Below are the code and all the weights of a small trained network. Each question names an input and a target symbol and asks about switching units off, where a switched-off unit gives its printed mean instead of its output.

import numpy as np


def w(rows, s, z=0):
    codes = np.array(rows[::2]) - 128.0
    scale = np.full(codes.shape[1], s)
    scale[-1] = z or s
    return codes * scale


def f(y):
    return y / 2 * (1 + np.tanh(0.7978845608 * (y + 0.044715 * y**3)))


def softmax(a):
    e = np.exp(a - a.max(-1, keepdims=True))
    return e / e.sum(-1, keepdims=True)


def log_softmax(a):
    a = a - a.max(-1, keepdims=True)
    return a - np.log(np.exp(a).sum(-1, keepdims=True))


def net(x, mask):
    ids = ['γλμπσφ'.index(c) for c in x.split()]
    T = len(ids)
    res = E[ids] + P[:T]
    q, k, v = (res @ M[0].T for M in (Q, K, V))
    z = softmax(np.where(np.tri(T) > 0, q @ k.T / 2**0.5, -1e9)) @ v
    res = res + np.where(mask[0], z, O[0][:, -1]) @ O[0][:, :-1]
    y = f(res @ A[0][:, :-1].T + A[0][:, -1])
    res = res + np.where(mask[1:9], y, B[0][:, -1]) @ B[0][:, :-1]
    return log_softmax(res[-1] @ U[:, :-1].T + U[:, -1])


Q, K, V, O, A, B = {}, {}, {}, {}, {}, {}
E = w([
[93,126,41,84,171],'γ',
[167,97,106,191,98],'λ',
[109,27,192,110,125],'μ',
[105,86,197,67,219],'π',
[123,249,59,76,237],'σ',
[82,46,168,80,45],'φ',
],0.017)
P = w([
[149,23,52,93,165],'0',
[191,107,62,107,21],'1',
[171,127,172,138,70],'2',
[209,124,163,179,204],'3',
[150,131,2,151,125],'4',
[38,59,50,218,177],'5',
[56,101,153,178,178],'6',
[130,122,67,133,113],'7',
[158,178,129,65,151],'8',
[103,122,99,153,93],'9',
],0.011)
Q[0] = w([
[140,92,29,135,152],'h0',
[7,129,64,197,158],'h0',
],0.014)
K[0] = w([
[193,131,95,5,66],'h0',
[209,193,225,112,101],'h0',
],0.012)
V[0] = w([
[86,74,154,147,8],'h0',
[91,219,192,70,84],'h0',
],0.016)
O[0] = w([
[81,57,171,169,236,228],'h0',
[39,88,59,4,142,8],'h0',
],0.015,0.011)
A[0] = w([
[157,49,249,23,91,110],'n0',
[130,88,114,194,149,91],'n1',
[235,116,191,63,134,127],'n2',
[140,200,17,125,133,118],'n3',
[173,77,90,72,111,82],'n4',
[170,149,140,98,46,151],'n5',
[149,131,17,124,191,253],'n6',
[162,254,91,175,121,165],'n7',
],0.0097,0.0048)
B[0] = w([
[212,136,171,70,221,171],'n0',
[138,239,96,71,77,255],'n1',
[160,144,148,67,16,199],'n2',
[155,168,255,141,167,154],'n3',
[57,175,92,117,196,134],'n4',
[135,166,71,147,150,206],'n5',
[178,99,153,182,24,171],'n6',
[13,3,80,136,212,222],'n7',
],0.011,0.019)
U = w([
[47,154,128,189,161,225],'γ',
[3,171,193,171,116,48],'λ',
[58,178,190,108,130,60],'μ',
[161,94,85,34,163,204],'π',
[91,176,106,22,150,54],'σ',
[149,117,150,22,219,5],'φ',
],0.0065,0.0026)

Each question gives the input, a string of symbols that net reads in full, and the target symbol t.
The units are the heads (2 rows each of Q, K, V and O) and the neurons (one row each of A and B). Each row of codes is followed by its name. A weight is (code - 128) times the scale printed after its matrix; where a second scale follows, it is the last column's (O, A, B and U).
mask holds one flag per unit, heads first, then neurons. A switched-off unit (its flag False) gives its mean, the last column of its rows in O or B, instead of its output. The means were averaged over made-up inputs and are rounded, as every weight is.
A unit's drop is (log p(t) with every unit on - log p(t) with that unit switched off) / (log p(t) with every unit on - log p(t) with every unit switched off).
The circuit of an input: a set's keep is (log p(t) with only the set's units on - log p(t) with every unit switched off) / (log p(t) with every unit on - log p(t) with every unit switched off). Starting from all 9 units, units are removed one at a time, each time the one whose removal leaves the highest keep (on an exact tie, the one counted first), for as long as the keep stays at least 0.8.
circuit, biggest first: the units of the circuit, biggest drop first
unit that matters most: the unit with the biggest drop
top k neurons: the k neurons with the biggest drops, biggest first
drop when u is switched off: that unit's drop, to one decimal
input λ π γ σ π π π φ, target π: circuit, biggest first -> (h0; n1; n3)
input φ φ σ σ φ λ σ π μ, target λ: top 4 neurons -> (n7; n0; n2; n5)
input λ λ φ γ λ λ φ φ φ, target λ: circuit, biggest first -> (h0; n0)
input φ γ π φ γ, target λ: top 4 neurons -> (n6; n3; n0; n5)
input λ π π φ π σ μ γ μ, target σ: top 2 neurons -> (n2; n5)
input λ μ σ, target γ: unit that matters most -> n7
input μ π π π φ μ π π π, target μ: circuit, biggest first -> (h0; n2; n7)
input μ π π, target μ: circuit, biggest first -> (h0; n2; n1)
input φ φ μ φ φ φ φ λ σ, target γ: circuit, biggest first -> (n0; n1)
input γ φ γ φ φ μ φ φ σ σ, target λ: top 2 neurons -> (n6; n0)
input λ φ π, target λ: top 3 neurons -> (n7; n2; n0)
input π π π π, target π: circuit, biggest first -> (h0; n2; n7)
input φ φ φ φ γ σ μ, target φ: circuit, biggest first -> (n0; h0)
input φ μ μ, target φ: circuit, biggest first -> (n0)
input μ σ φ φ, target μ: circuit, biggest first -> (h0; n7; n1; n2)
input μ φ μ φ φ σ γ φ φ, target σ: top 3 neurons -> (n2; n5; n4)
input μ φ γ π λ γ, target λ: top 2 neurons -> (n6; n1)
input φ μ σ μ π μ φ σ μ, target μ: top 3 neurons -> (n7; n1; n2)
input μ φ γ γ γ λ λ γ φ, target λ: top 2 neurons -> (n2; n7)
input π π π φ μ μ, target π: top 2 neurons -> (n3; n1)
input γ σ π, target γ: top neuron -> (n7)
input π φ π, target π: drop when n2 is switched off -> 0.5
